Below is a small trained network, with its code and all its weights. Each question gives an input and a class and asks what happens when units are switched off, that is, made to give their printed mean instead of their output.

import numpy as np


def w(rows, s, z=0):
    codes = np.array(rows[::2]) - 128.0
    scale = np.full(codes.shape[1], s)
    scale[-1] = z or s
    return codes * scale


def f(y):
    return y / 2 * (1 + np.tanh(0.7978845608 * (y + 0.044715 * y**3)))


def log_softmax(a):
    a = a - a.max(-1, keepdims=True)
    return a - np.log(np.exp(a).sum(-1, keepdims=True))


def net(x, mask):
    res = np.array(x, float).reshape(1, 6) / 4 @ E
    y = f(res @ A[0][:, :-1].T + A[0][:, -1])
    res = res + np.where(mask, y, B[0][:, -1]) @ B[0][:, :-1]
    return log_softmax(res[-1] @ U[:, :-1].T + U[:, -1])


A, B = {}, {}
E = w([
[169,109,109,155,85,108,36,157,120],'x0',
[168,197,210,149,162,126,133,106,174],'x1',
[97,160,104,90,108,102,159,89,169],'x2',
[185,111,96,148,108,139,162,68,88],'x3',
[190,127,167,231,159,8,150,168,121],'x4',
[117,128,144,185,154,194,77,100,110],'x5',
],0.012)
A[0] = w([
[91,162,102,115,109,33,202,104,152,219],'N1',
[95,100,140,181,140,169,58,163,114,134],'N2',
[198,158,123,75,89,72,79,126,157,244],'N3',
[163,120,139,140,130,156,154,147,100,106],'N4',
[166,57,18,75,78,66,182,175,101,233],'N5',
[77,116,60,92,99,184,151,96,148,143],'N6',
[146,127,117,100,113,158,83,116,117,250],'N7',
[37,85,156,106,164,89,172,216,116,169],'N8',
[145,126,103,120,134,138,132,124,135,1],'N9',
[168,130,165,149,154,108,255,116,114,163],'N10',
[84,130,39,89,92,183,131,89,113,115],'N11',
],0.017,0.0025)
B[0] = w([
[220,125,173,142,168,85,82,35,146,206],'N1',
[150,104,35,174,122,78,141,94,127,196],'N2',
[163,124,177,195,92,105,135,152,205,188],'N3',
[116,142,126,98,181,100,138,110,172,147],'N4',
[182,152,6,135,121,76,47,78,84,247],'N5',
[78,132,82,70,165,153,143,216,59,245],'N6',
[143,139,117,182,130,72,138,203,138,181],'N7',
[87,143,145,128,99,181,183,217,158,192],'N8',
[55,131,129,143,133,121,112,103,136,131],'N9',
[178,126,186,95,190,131,126,54,150,214],'N10',
[61,105,69,108,127,189,184,144,77,251],'N11',
],0.016,0.021)
U = w([
[98,130,90,75,142,132,124,111,42,41],'0',
[145,108,222,155,148,114,189,85,175,155],'1',
[31,87,77,131,114,159,207,205,55,198],'2',
[155,78,68,185,150,36,102,73,86,204],'3',
[126,156,186,157,1,94,75,189,154,133],'4',
[39,38,120,152,57,129,104,97,38,2],'5',
],0.0082,0.0037)

Each question gives the input, the list of numbers given to net, and the class t.
The units are the neurons (one row each of A and B). Each row of codes is followed by its name. A weight is (code - 128) times the scale printed after its matrix; where a second scale follows, it is the last column's (A, B and U).
mask holds one flag per neuron, in row order. A switched-off neuron (its flag False) gives its mean, the last column of its row in B, instead of its output. The means were averaged over made-up inputs and are rounded, as every weight is.
A unit's drop is (log p(t) with every unit on - log p(t) with that unit switched off) / (log p(t) with every unit on - log p(t) with every unit switched off).
The circuit of an input: a set's keep is (log p(t) with only the set's units on - log p(t) with every unit switched off) / (log p(t) with every unit on - log p(t) with every unit switched off). Starting from all 11 units, units are removed one at a time, each time the one whose removal leaves the highest keep (on an exact tie, the one counted first), for as long as the keep stays at least 0.8.
units of the circuit, in order: the units of the circuit, biggest drop first
top k neurons: the k neurons with the biggest drops, biggest first
drop when u is switched off: that unit's drop, to one decimal
input [-3,2,-1,0,-2,-3], class 1: units of the circuit, in order	[N5; N11]
input [5,-7,4,2,0,5], class 2: units of the circuit, in order	[N1]
input [-4,0,-1,6,0,0], class 1: units of the circuit, in order	[N5; N10]
input [-7,3,8,6,-1,8], class 0: units of the circuit, in order	[N10; N6]
input [-1,4,8,6,-5,-3], class 2: top 2 neurons	[N11; N6]
input [7,2,-6,-8,-4,-3], class 4: units of the circuit, in order	[N5; N11]
input [1,4,-2,0,-4,-5], class 4: top 2 neurons	[N11; N6]
input [-7,-1,-4,-5,2,6], class 2: top 4 neurons	[N1; N8; N5; N3]
input [8,5,-4,-3,-6,-1], class 4: units of the circuit, in order	[N5; N11]
input [-7,7,-5,-3,-6,4], class 2: top 2 neurons	[N5; N1]
input [-5,-2,3,-2,-2,-8], class 0: top 3 neurons	[N8; N6; N1]
input [6,-3,8,5,-5,-3], class 2: top 2 neurons	[N11; N6]
input [1,5,3,-8,-1,-5], class 4: top 2 neurons	[N10; N8]
input [0,6,8,-2,7,7], class 1: units of the circuit, in order	[N5]
input [7,1,-7,-1,-7,3], class 2: drop when N10 is switched off	0.1
input [-2,1,7,6,2,8], class 1: drop when N5 is switched off	0.7
input [4,8,-8,-4,-6,-3], class 4: drop when N10 is switched off	0.2
input [7,2,4,1,-7,2], class 2: drop when N7 is switched off	0.0
